Here is a tiny trained network, its code and every weight. The questions are about switching its units off for an input and a class, where a switched-off unit gives its printed mean instead of its output.

import numpy as np


def w(rows, s, z=0):
    codes = np.array(rows[::2]) - 128.0
    scale = np.full(codes.shape[1], s)
    scale[-1] = z or s
    return codes * scale


def norm(h):
    return h / np.sqrt((h * h).mean(-1, keepdims=True) + 1e-5)


def f(y):
    return np.maximum(y, 0)


def log_softmax(a):
    a = a - a.max(-1, keepdims=True)
    return a - np.log(np.exp(a).sum(-1, keepdims=True))


def net(x, mask):
    res = np.array(x, float).reshape(1, 4) / 4 @ E
    u = 0
    for l in range(4):
        y = f(norm(res) @ A[l][:, :-1].T + A[l][:, -1])
        res = res + np.where(mask[u : u + 6], y, B[l][:, -1]) @ B[l][:, :-1]
        u += 6
    return log_softmax(norm(res)[-1] @ U[:, :-1].T + U[:, -1])


A, B = {}, {}
E = w([
[122,104,74,134,77,247,128,130,138,107,152,130],'x0',
[68,133,133,157,122,128,118,113,111,88,119,186],'x1',
[170,81,100,95,141,48,110,114,148,49,153,155],'x2',
[147,32,39,224,120,114,131,74,176,136,161,151],'x3',
],0.012)
A[0] = w([
[138,131,134,146,130,181,132,127,133,240,124,108,1],'L0N0',
[165,129,131,35,139,114,118,131,135,46,127,108,226],'L0N1',
[178,118,116,120,127,180,133,128,131,209,129,95,142],'L0N2',
[140,124,140,89,130,5,128,135,130,143,126,116,44],'L0N3',
[96,122,135,147,138,168,122,123,132,139,124,139,45],'L0N4',
[104,150,135,114,130,170,132,122,123,111,122,135,147],'L0N5',
],0.026,0.004)
B[0] = w([
[9,180,97,194,103,134,193,142,106,250,161,36,229],'L0N0',
[141,106,94,38,43,50,211,98,70,154,181,203,242],'L0N1',
[29,32,141,156,63,129,149,184,126,159,103,104,218],'L0N2',
[212,172,169,154,255,174,155,56,138,27,36,166,254],'L0N3',
[184,154,160,154,130,231,154,149,161,92,126,86,176],'L0N4',
[143,48,151,73,105,119,81,195,134,89,107,159,187],'L0N5',
],0.013,0.019)
A[1] = w([
[128,187,137,120,165,182,123,144,133,154,104,77,65],'L1N0',
[111,175,225,109,181,92,92,173,112,121,82,115,118],'L1N1',
[149,93,185,183,204,5,140,125,140,188,92,103,40],'L1N2',
[72,210,162,64,137,107,128,142,86,169,125,109,65],'L1N3',
[182,237,130,120,217,59,107,65,124,153,130,108,5],'L1N4',
[180,161,153,134,204,89,110,108,137,110,112,134,71],'L1N5',
],0.02,0.0024)
B[1] = w([
[103,103,126,156,124,75,199,128,84,100,132,104,199],'L1N0',
[189,43,147,90,113,126,78,92,218,122,152,148,202],'L1N1',
[215,155,227,182,50,158,194,133,124,151,125,163,197],'L1N2',
[159,86,136,130,92,52,126,143,137,167,178,128,204],'L1N3',
[139,115,86,155,229,136,237,29,144,109,71,143,248],'L1N4',
[114,169,104,137,131,148,247,56,99,167,104,154,250],'L1N5',
],0.014,0.013)
A[2] = w([
[46,233,137,142,157,192,109,128,106,215,98,66,3],'L2N0',
[140,106,102,240,214,120,142,67,172,135,93,125,148],'L2N1',
[211,91,160,96,104,17,192,140,118,148,93,92,195],'L2N2',
[138,81,144,205,144,102,135,69,172,187,110,130,180],'L2N3',
[75,202,93,203,113,255,162,92,93,112,99,155,72],'L2N4',
[156,213,161,141,204,76,93,113,82,83,107,151,80],'L2N5',
],0.019,0.0033)
B[2] = w([
[29,110,139,143,130,139,166,142,136,199,131,50,189],'L2N0',
[88,81,110,96,101,41,167,163,73,107,106,108,233],'L2N1',
[159,200,176,84,135,156,95,108,123,131,152,178,254],'L2N2',
[106,175,95,117,137,88,65,191,72,50,137,121,219],'L2N3',
[191,182,230,126,119,128,70,146,164,198,175,164,226],'L2N4',
[109,98,215,111,178,148,255,31,156,147,80,34,172],'L2N5',
],0.014,0.02)
A[3] = w([
[113,130,212,16,121,96,249,92,106,138,115,146,72],'L3N0',
[175,167,66,60,117,155,169,74,96,116,139,201,40],'L3N1',
[46,106,67,150,192,123,86,128,151,110,118,90,182],'L3N2',
[155,110,48,85,38,102,151,75,114,204,213,182,113],'L3N3',
[211,185,113,163,119,177,160,88,116,157,156,131,39],'L3N4',
[123,170,186,90,152,45,112,141,95,192,143,107,2],'L3N5',
],0.017,0.00099)
B[3] = w([
[141,187,102,192,150,105,4,208,126,118,176,127,254],'L3N0',
[70,86,169,191,100,111,184,187,143,206,124,63,201],'L3N1',
[165,128,17,108,120,80,95,90,97,156,96,129,140],'L3N2',
[170,181,174,125,152,97,62,158,95,59,116,119,176],'L3N3',
[114,50,114,112,151,145,139,173,167,119,72,151,159],'L3N4',
[137,121,104,60,99,117,133,150,80,91,114,150,172],'L3N5',
],0.013,0.031)
U = w([
[206,93,155,90,134,208,51,104,204,97,145,156,72],'0',
[35,118,148,182,74,185,163,160,123,232,154,37,176],'1',
[155,145,170,107,86,72,66,207,79,112,183,149,234],'2',
[103,136,88,100,113,155,116,9,168,161,116,126,2],'3',
[134,111,96,95,161,168,125,53,123,150,161,84,8],'4',
[125,111,98,102,143,171,115,33,126,162,133,118,26],'5',
[90,64,2,116,120,88,111,107,83,77,109,90,116],'6',
[191,168,151,151,217,105,218,55,110,105,96,177,165],'7',
],0.013,0.0042)

Each question gives the input, the list of numbers given to net, and the class t.
The units are the neurons (one row each of A and B). Each row of codes is followed by its name. A weight is (code - 128) times the scale printed after its matrix; where a second scale follows, it is the last column's (A, B and U).
mask holds one flag per neuron, layer by layer. A switched-off neuron (its flag False) gives its mean, the last column of its row in B, instead of its output. The means were averaged over made-up inputs and are rounded, as every weight is.
A unit's drop is (log p(t) with every unit on - log p(t) with that unit switched off) / (log p(t) with every unit on - log p(t) with every unit switched off).
The circuit of an input: a set's keep is (log p(t) with only the set's units on - log p(t) with every unit switched off) / (log p(t) with every unit on - log p(t) with every unit switched off). Starting from the 12 units with the biggest drops (on a tie, the unit counted first), units are removed one at a time, each time the one whose removal leaves the highest keep (on an exact tie, the one counted first), for as long as the keep stays at least 0.8.
units of the circuit, in order: the units of the circuit, biggest drop first
k most important neurons: the k neurons with the biggest drops, biggest first
top k neurons in layer l: the k neurons of layer l with the biggest drops, biggest first
drop when u is switched off: that unit's drop, to one decimal
input [-3,1,4,-1], class 7: units of the circuit, in order	[L0N3]
input [4,7,-1,0], class 0: 2 most important neurons	[L0N1 L0N0]
input [4,0,3,4], class 6: 2 most important neurons	[L0N1 L1N5]
input [1,-1,8,-5], class 7: 3 most important neurons	[L0N3 L0N2 L0N0]
input [3,-8,0,-1], class 1: top 2 neurons in layer 0	[L0N2 L0N0]
input [4,5,6,7], class 6: top 2 neurons in layer 1	[L1N5 L1N2]
input [2,7,-2,1], class 0: 2 most important neurons	[L0N0 L0N1]
input [-2,1,3,5], class 7: 2 most important neurons	[L0N2 L1N4]
input [0,5,2,7], class 6: top 3 neurons in layer 0	[L0N1 L0N3 L0N0]
input [7,5,1,1], class 0: top 3 neurons in layer 0	[L0N1 L0N0 L0N3]
input [-1,5,0,0], class 0: top 2 neurons in layer 1	[L1N4 L1N5]
input [8,4,-1,-2], class 0: top 2 neurons in layer 3	[L3N1 L3N0]
input [5,5,6,7], class 6: drop when L0N0 is switched off	0.9
input [-5,8,1,3], class 7: drop when L0N2 is switched off	0.1
input [-5,8,6,-8], class 7: drop when L0N3 is switched off	2.1
input [-4,0,6,0], class 7: most important neuron	[L0N3]
